Here is a tiny trained network, its code and every weight. The questions are about switching its units off for an input and a target symbol, where a switched-off unit gives its printed mean instead of its output.

import numpy as np


def w(rows, s, z=0):
    codes = np.array(rows[::2]) - 128.0
    scale = np.full(codes.shape[1], s)
    scale[-1] = z or s
    return codes * scale


def f(y):
    return y / 2 * (1 + np.tanh(0.7978845608 * (y + 0.044715 * y**3)))


def softmax(a):
    e = np.exp(a - a.max(-1, keepdims=True))
    return e / e.sum(-1, keepdims=True)


def log_softmax(a):
    a = a - a.max(-1, keepdims=True)
    return a - np.log(np.exp(a).sum(-1, keepdims=True))


def net(x, mask):
    ids = ['ηθλμπφψ'.index(c) for c in x.split()]
    T = len(ids)
    res = E[ids] + P[:T]
    u = 0
    for l in range(2):
        r = res
        for j in range(3):
            rows = slice(2 * j, 2 * j + 2)
            q, k, v = (r @ M[l][rows].T for M in (Q, K, V))
            z = softmax(np.where(np.tri(T) > 0, q @ k.T / 2**0.5, -1e9)) @ v
            o = O[l][rows]
            res = res + np.where(mask[u + j], z, o[:, -1]) @ o[:, :-1]
        u += 3
        y = f(res @ A[l][:, :-1].T + A[l][:, -1])
        res = res + np.where(mask[u : u + 4], y, B[l][:, -1]) @ B[l][:, :-1]
        u += 4
    return log_softmax(res[-1] @ U[:, :-1].T + U[:, -1])


Q, K, V, O, A, B = {}, {}, {}, {}, {}, {}
E = w([
[135,144,130,38,244,122,153,63,98,67],'η',
[150,166,113,45,152,85,172,132,191,220],'θ',
[118,181,81,154,98,51,172,171,129,69],'λ',
[69,140,22,86,127,149,58,79,141,123],'μ',
[137,71,108,137,146,90,107,160,150,104],'π',
[125,94,162,96,86,58,112,89,95,148],'φ',
[128,103,130,188,128,138,173,57,129,161],'ψ',
],0.011)
P = w([
[133,132,61,122,222,69,99,174,75,149],'0',
[136,105,61,133,178,72,110,135,112,153],'1',
[119,100,86,138,155,76,131,86,139,147],'2',
[148,86,122,153,116,99,124,61,177,135],'3',
[111,107,143,117,74,68,174,37,244,125],'4',
[58,88,143,49,43,70,248,2,235,101],'5',
],0.0044)
Q[0] = w([
[137,166,176,173,77,211,164,128,97,180],'0.h1',
[143,122,177,188,137,191,74,212,110,129],'0.h1',
[160,187,254,78,114,254,70,192,35,136],'0.h2',
[123,162,123,155,102,203,110,187,111,137],'0.h2',
[130,54,99,169,168,97,114,197,150,75],'0.h3',
[115,85,117,88,185,170,135,27,128,197],'0.h3',
],0.051)
K[0] = w([
[63,206,131,86,87,130,223,50,108,132],'0.h1',
[158,186,66,41,217,142,117,136,69,174],'0.h1',
[137,169,2,104,224,183,85,181,141,139],'0.h2',
[164,171,123,113,206,132,215,144,147,108],'0.h2',
[107,227,106,51,105,119,165,149,170,222],'0.h3',
[118,19,86,246,110,128,97,187,203,97],'0.h3',
],0.039)
V[0] = w([
[140,62,120,103,109,107,142,92,203,85],'0.h1',
[125,7,184,113,121,183,150,133,202,97],'0.h1',
[111,159,60,157,214,133,144,212,155,97],'0.h2',
[151,143,102,131,149,159,167,81,115,143],'0.h2',
[102,170,137,107,114,100,143,96,143,136],'0.h3',
[141,114,126,119,125,123,141,160,188,181],'0.h3',
],0.015)
O[0] = w([
[127,79,53,114,138,113,130,113,165,97,255],'0.h1',
[227,28,79,121,128,203,151,153,159,77,160],'0.h1',
[128,126,112,162,170,136,144,185,254,87,145],'0.h2',
[78,165,140,152,169,101,115,126,125,156,112],'0.h2',
[113,190,145,115,123,93,151,105,130,126,126],'0.h3',
[193,167,120,121,129,121,95,122,183,180,181],'0.h3',
],0.0073,0.006)
A[0] = w([
[166,137,247,132,89,218,110,183,109,98,4],'0.n1',
[137,161,216,132,59,254,93,176,121,131,18],'0.n2',
[144,141,197,146,93,233,81,195,93,144,34],'0.n3',
[151,153,200,133,78,252,79,187,127,117,52],'0.n4',
],0.046,0.0035)
B[0] = w([
[89,141,197,52,18,97,154,207,39,113,127],'0.n1',
[27,170,213,148,81,113,100,58,9,47,128],'0.n2',
[140,79,75,128,91,176,143,131,127,101,6],'0.n3',
[81,139,42,182,90,194,67,143,55,53,110],'0.n4',
],0.015,1.8e-07)
Q[1] = w([
[155,162,200,130,76,242,108,227,109,121],'1.h1',
[136,122,132,114,133,163,117,169,119,84],'1.h1',
[112,113,87,155,153,43,154,83,154,124],'1.h2',
[123,151,209,149,132,186,112,181,89,124],'1.h2',
[130,159,145,120,129,255,105,177,101,123],'1.h3',
[161,88,161,96,135,151,125,145,137,132],'1.h3',
],0.069)
K[1] = w([
[102,158,76,68,161,77,52,245,134,52],'1.h1',
[89,104,96,49,126,60,95,136,109,177],'1.h1',
[51,103,68,100,147,181,111,4,143,103],'1.h2',
[119,158,187,137,165,32,144,187,191,176],'1.h2',
[142,50,159,70,171,170,81,5,102,228],'1.h3',
[169,118,143,154,205,173,201,143,140,91],'1.h3',
],0.036)
V[1] = w([
[109,130,82,77,183,70,54,183,73,105],'1.h1',
[122,120,151,13,115,56,69,228,124,103],'1.h1',
[95,115,100,126,46,105,88,160,122,172],'1.h2',
[74,154,97,116,97,248,59,81,186,96],'1.h2',
[134,112,182,155,213,148,74,93,139,173],'1.h3',
[52,52,152,66,194,157,156,189,107,208],'1.h3',
],0.012)
O[1] = w([
[131,65,89,89,82,129,86,54,125,74,250],'1.h1',
[174,117,138,8,3,159,129,97,159,64,41],'1.h1',
[125,104,44,151,50,112,85,89,129,164,49],'1.h2',
[63,162,69,93,123,212,63,53,170,66,177],'1.h2',
[148,107,116,107,185,169,69,121,80,96,22],'1.h3',
[165,103,161,126,141,156,114,64,197,207,58],'1.h3',
],0.0048,0.002)
A[1] = w([
[145,163,167,152,90,253,98,210,105,141,48],'1.n1',
[126,159,178,153,64,239,98,190,86,122,55],'1.n2',
[133,146,206,152,114,209,89,190,75,132,18],'1.n3',
[122,146,195,162,107,206,89,201,103,142,2],'1.n4',
],0.033,0.0073)
B[1] = w([
[122,151,55,194,140,202,91,128,170,86,124],'1.n1',
[108,110,64,159,48,78,85,164,46,88,128],'1.n2',
[115,153,176,87,122,114,181,75,134,128,4],'1.n3',
[135,118,36,154,76,154,141,112,255,160,11],'1.n4',
],0.0099,4.4e-05)
U = w([
[110,141,205,72,213,143,158,78,83,35,79],'η',
[156,178,173,52,118,114,164,97,225,255,87],'θ',
[83,210,137,154,48,79,206,156,107,68,45],'λ',
[40,179,88,118,90,156,66,82,148,133,14],'μ',
[193,35,77,147,132,140,125,180,181,66,251],'π',
[167,94,149,81,59,98,62,114,14,148,101],'φ',
[90,134,110,215,192,129,92,155,55,170,184],'ψ',
],0.0059,0.0034)

Each question gives the input, a string of symbols that net reads in full, and the target symbol t.
The units are the heads (2 rows each of Q, K, V and O) and the neurons (one row each of A and B). Each row of codes is followed by its name. A weight is (code - 128) times the scale printed after its matrix; where a second scale follows, it is the last column's (O, A, B and U).
mask holds one flag per unit, layer by layer, with each layer's heads first. A switched-off unit (its flag False) gives its mean, the last column of its rows in O or B, instead of its output. The means were averaged over made-up inputs and are rounded, as every weight is.
A unit's drop is (log p(t) with every unit on - log p(t) with that unit switched off) / (log p(t) with every unit on - log p(t) with every unit switched off).
The circuit of an input: a set's keep is (log p(t) with only the set's units on - log p(t) with every unit switched off) / (log p(t) with every unit on - log p(t) with every unit switched off). Starting from the 12 units with the biggest drops (on a tie, the unit counted first), units are removed one at a time, each time the one whose removal leaves the highest keep (on an exact tie, the one counted first), for as long as the keep stays at least 0.8.
units of the circuit, in order: the units of the circuit, biggest drop first
most important unit: the unit with the biggest drop
which heads matter: for each layer, one digit per head in row order, 1 if its drop is at least 0.15 and else 0, layers parted by /
drop of u: that unit's drop, to one decimal
input π η η π μ η, target π: most important unit => 0.h1
input θ λ θ, target λ: which heads matter => 101 / 001
input π π ψ λ, target ψ: which heads matter => 010 / 100
input θ η θ θ ψ, target ψ: which heads matter => 010 / 100
input φ μ π, target φ: which heads matter => 010 / 100
input π θ θ η μ, target μ: which heads matter => 000 / 010
input η π θ η θ π, target θ: which heads matter => 001 / 001
input μ θ η, target μ: units of the circuit, in order => 1.h2, 0.h1
input π π π θ π, target θ: which heads matter => 001 / 100
input φ π ψ η, target ψ: which heads matter => 000 / 100
input ψ θ ψ φ, target ψ: which heads matter => 000 / 100
input φ θ θ, target φ: units of the circuit, in order => 0.h2, 1.h2
input π η ψ μ θ, target ψ: which heads matter => 010 / 100
input μ θ ψ π θ, target ψ: units of the circuit, in order => 1.h1
input θ π π θ, target π: units of the circuit, in order => 0.h1, 0.h2
input π π θ λ η θ, target λ: units of the circuit, in order => 1.h3, 0.h1
input λ π η φ μ μ, target φ: which heads matter => 010 / 000
input λ ψ λ ψ π φ, target φ: which heads matter => 010 / 010
input λ π π φ π, target φ: drop of 1.h2 => 0.1
input θ θ μ, target μ: drop of 1.h2 => 0.4
input π π ψ μ, target ψ: drop of 1.h1 => 1.4
input φ θ η π θ, target π: units of the circuit, in order => 0.h1
